Below are the code and all the weights of a small trained network. Each question names an input and a class and asks about switching units off, where a switched-off unit gives its printed mean instead of its output.

import numpy as np


def w(rows, s, z=0):
    codes = np.array(rows[::2]) - 128.0
    scale = np.full(codes.shape[1], s)
    scale[-1] = z or s
    return codes * scale


def f(y):
    return y / 2 * (1 + np.tanh(0.7978845608 * (y + 0.044715 * y**3)))


def log_softmax(a):
    a = a - a.max(-1, keepdims=True)
    return a - np.log(np.exp(a).sum(-1, keepdims=True))


def net(x, mask):
    res = np.array(x, float).reshape(1, 2) / 4 @ E
    y = f(res @ A[0][:, :-1].T + A[0][:, -1])
    res = res + np.where(mask, y, B[0][:, -1]) @ B[0][:, :-1]
    return log_softmax(res[-1] @ U[:, :-1].T + U[:, -1])


A, B = {}, {}
E = w([
[252,200,91,229,193,53],'x0',
[214,80,50,121,56,126],'x1',
],0.012)
A[0] = w([
[89,52,156,35,107,222,254],'neuron 0',
[183,108,85,244,246,61,170],'neuron 1',
[85,183,205,104,221,85,213],'neuron 2',
[131,152,175,131,162,163,189],'neuron 3',
[172,153,107,139,42,75,118],'neuron 4',
[66,149,187,140,91,162,175],'neuron 5',
[156,191,156,149,200,126,153],'neuron 6',
[186,155,93,134,79,116,134],'neuron 7',
[67,143,86,143,134,120,107],'neuron 8',
[185,113,41,76,63,155,169],'neuron 9',
[69,122,107,37,81,147,233],'neuron 10',
],0.012,0.0086)
B[0] = w([
[46,148,134,132,150,218,250],'neuron 0',
[247,127,136,198,155,115,254],'neuron 1',
[174,78,222,54,211,59,219],'neuron 2',
[122,121,229,37,198,85,165],'neuron 3',
[117,146,66,157,114,119,169],'neuron 4',
[117,184,175,124,188,129,186],'neuron 5',
[193,131,149,119,139,147,188],'neuron 6',
[173,144,84,231,148,129,174],'neuron 7',
[149,129,108,84,123,123,133],'neuron 8',
[76,78,63,254,39,204,196],'neuron 9',
[66,147,161,120,97,185,217],'neuron 10',
],0.011,0.021)
U = w([
[66,198,248,38,213,126,253],'0',
[223,99,228,121,206,45,145],'1',
[66,82,122,164,27,198,162],'2',
[188,141,53,214,131,105,130],'3',
[123,131,80,90,135,78,48],'4',
[171,188,136,57,44,69,73],'5',
[112,113,79,62,94,39,57],'6',
[126,86,106,109,167,106,32],'7',
],0.011,0.004)

Each question gives the input, the list of numbers given to net, and the class t.
The units are the neurons (one row each of A and B). Each row of codes is followed by its name. A weight is (code - 128) times the scale printed after its matrix; where a second scale follows, it is the last column's (A, B and U).
mask holds one flag per neuron, in row order. A switched-off neuron (its flag False) gives its mean, the last column of its row in B, instead of its output. The means were averaged over made-up inputs and are rounded, as every weight is.
A unit's drop is (log p(t) with every unit on - log p(t) with that unit switched off) / (log p(t) with every unit on - log p(t) with every unit switched off).
The circuit of an input: a set's keep is (log p(t) with only the set's units on - log p(t) with every unit switched off) / (log p(t) with every unit on - log p(t) with every unit switched off). Starting from all 11 units, units are removed one at a time, each time the one whose removal leaves the highest keep (on an exact tie, the one counted first), for as long as the keep stays at least 0.8.
circuit, biggest first: the units of the circuit, biggest drop first
k most important neurons: the k neurons with the biggest drops, biggest first
drop when u is switched off: that unit's drop, to one decimal
input [-6,1], class 2: circuit, biggest first -> neuron 2
input [2,1], class 3: 2 most important neurons -> neuron 2; neuron 3
input [1,5], class 3: 3 most important neurons -> neuron 0; neuron 10; neuron 7
input [1,4], class 3: 2 most important neurons -> neuron 0; neuron 10
input [-5,1], class 2: 2 most important neurons -> neuron 2; neuron 3
input [1,-8], class 1: 2 most important neurons -> neuron 0; neuron 2
input [0,7], class 2: 2 most important neurons -> neuron 1; neuron 9
input [1,-3], class 1: 2 most important neurons -> neuron 0; neuron 10
input [-4,1], class 2: drop when neuron 2 is switched off -> 2.2
input [4,2], class 3: drop when neuron 2 is switched off -> 0.1
input [1,-7], class 1: drop when neuron 0 is switched off -> 0.7
